Below are the code and all the weights of a small trained network. Each question names an input and a class and asks about switching units off, where a switched-off unit gives its printed mean instead of its output.

import numpy as np


def w(rows, s, z=0):
    codes = np.array(rows[::2]) - 128.0
    scale = np.full(codes.shape[1], s)
    scale[-1] = z or s
    return codes * scale


def f(y):
    return y / 2 * (1 + np.tanh(0.7978845608 * (y + 0.044715 * y**3)))


def log_softmax(a):
    a = a - a.max(-1, keepdims=True)
    return a - np.log(np.exp(a).sum(-1, keepdims=True))


def net(x, mask):
    res = np.array(x, float).reshape(1, 5) / 4 @ E
    y = f(res @ A[0][:, :-1].T + A[0][:, -1])
    res = res + np.where(mask, y, B[0][:, -1]) @ B[0][:, :-1]
    return log_softmax(res[-1] @ U[:, :-1].T + U[:, -1])


A, B = {}, {}
E = w([
[115,180,150,164,40,24,123,11],'x0',
[125,128,129,124,125,127,127,127],'x1',
[219,1,36,117,159,107,97,29],'x2',
[149,68,185,99,77,158,252,91],'x3',
[191,214,22,113,52,151,170,186],'x4',
],0.0091)
A[0] = w([
[65,211,186,162,100,175,131,158,60],'neuron 1',
[116,80,72,123,150,123,121,102,98],'neuron 2',
[149,126,156,126,61,74,121,122,101],'neuron 3',
[196,81,56,139,119,130,87,68,86],'neuron 4',
[122,95,165,85,115,139,205,92,133],'neuron 5',
[138,112,126,76,222,248,123,191,98],'neuron 6',
[167,158,160,156,108,67,119,108,115],'neuron 7',
[110,147,90,160,157,110,33,137,182],'neuron 8',
[130,97,167,113,111,169,180,100,124],'neuron 9',
[179,197,74,93,77,160,114,139,42],'neuron 10',
[93,90,237,158,209,111,77,93,2],'neuron 11',
[128,130,128,142,129,95,140,125,52],'neuron 12',
[108,157,108,176,161,120,42,133,165],'neuron 13',
[138,99,155,124,74,165,188,111,143],'neuron 14',
[137,157,119,194,92,85,121,108,71],'neuron 15',
[70,117,124,141,60,87,106,89,48],'neuron 16',
],0.013,0.0031)
B[0] = w([
[95,138,189,56,181,99,72,102,209],'neuron 1',
[113,139,148,85,149,95,79,120,170],'neuron 2',
[127,90,115,111,90,122,156,138,173],'neuron 3',
[120,156,202,88,160,103,69,136,217],'neuron 4',
[93,160,122,160,168,185,159,97,198],'neuron 5',
[93,55,97,147,60,68,141,133,251],'neuron 6',
[84,58,123,160,117,99,133,149,175],'neuron 7',
[100,145,113,180,164,189,185,46,203],'neuron 8',
[104,135,142,165,150,157,114,127,184],'neuron 9',
[198,205,103,132,119,151,163,179,199],'neuron 10',
[251,199,116,103,79,135,171,202,218],'neuron 11',
[121,88,125,144,135,92,137,149,131],'neuron 12',
[105,133,108,157,171,170,142,72,193],'neuron 13',
[115,159,160,162,157,177,130,97,189],'neuron 14',
[126,99,73,119,110,121,132,146,175],'neuron 15',
[81,87,82,134,70,90,159,144,179],'neuron 16',
],0.012,0.016)
U = w([
[86,144,109,249,183,242,159,54,192],'0',
[91,150,184,29,170,81,55,112,67],'1',
[245,201,86,131,84,158,179,187,242],'2',
[70,30,66,179,69,88,151,148,6],'3',
],0.012,0.0024)

Each question gives the input, the list of numbers given to net, and the class t.
The units are the neurons (one row each of A and B). Each row of codes is followed by its name. A weight is (code - 128) times the scale printed after its matrix; where a second scale follows, it is the last column's (A, B and U).
mask holds one flag per neuron, in row order. A switched-off neuron (its flag False) gives its mean, the last column of its row in B, instead of its output. The means were averaged over made-up inputs and are rounded, as every weight is.
A unit's drop is (log p(t) with every unit on - log p(t) with that unit switched off) / (log p(t) with every unit on - log p(t) with every unit switched off).
The circuit of an input: a set's keep is (log p(t) with only the set's units on - log p(t) with every unit switched off) / (log p(t) with every unit on - log p(t) with every unit switched off). Starting from the 12 units with the biggest drops (on a tie, the unit counted first), units are removed one at a time, each time the one whose removal leaves the highest keep (on an exact tie, the one counted first), for as long as the keep stays at least 0.8.
circuit, biggest first: the units of the circuit, biggest drop first
most important unit: the unit with the biggest drop
k most important neurons: the k neurons with the biggest drops, biggest first
drop when u is switched off: that unit's drop, to one decimal
input [-1,5,7,6,0], class 1: most important unit => neuron 4
input [-5,-8,0,5,4], class 0: 3 most important neurons => [neuron 11; neuron 14; neuron 16]
input [-6,-3,-1,6,3], class 0: 2 most important neurons => [neuron 14; neuron 5]
input [6,8,8,6,-6], class 1: 2 most important neurons => [neuron 4; neuron 2]
input [-5,5,-2,-4,3], class 3: 3 most important neurons => [neuron 6; neuron 11; neuron 5]
input [8,-7,-5,5,-7], class 3: 2 most important neurons => [neuron 16; neuron 7]
input [2,3,-7,6,2], class 1: 3 most important neurons => [neuron 1; neuron 8; neuron 13]
input [2,8,1,2,-3], class 2: circuit, biggest first => [neuron 6; neuron 8; neuron 1]
input [1,8,-7,-7,5], class 0: 2 most important neurons => [neuron 8; neuron 13]
input [6,-8,-1,-5,-6], class 2: 3 most important neurons => [neuron 11; neuron 6; neuron 5]
input [-1,-4,-2,-1,2], class 1: 3 most important neurons => [neuron 11; neuron 8; neuron 5]
input [7,7,4,-6,-1], class 3: 4 most important neurons => [neuron 16; neuron 7; neuron 15; neuron 5]
input [6,-1,6,-4,5], class 1: 3 most important neurons => [neuron 4; neuron 6; neuron 11]
input [2,-7,0,6,6], class 0: circuit, biggest first => [neuron 11]
input [5,-4,1,-5,5], class 0: drop when neuron 11 is switched off => 3.9
input [4,2,0,-3,-8], class 2: drop when neuron 11 is switched off => 1.5
input [-6,7,0,-4,-7], class 2: drop when neuron 11 is switched off => 2.1
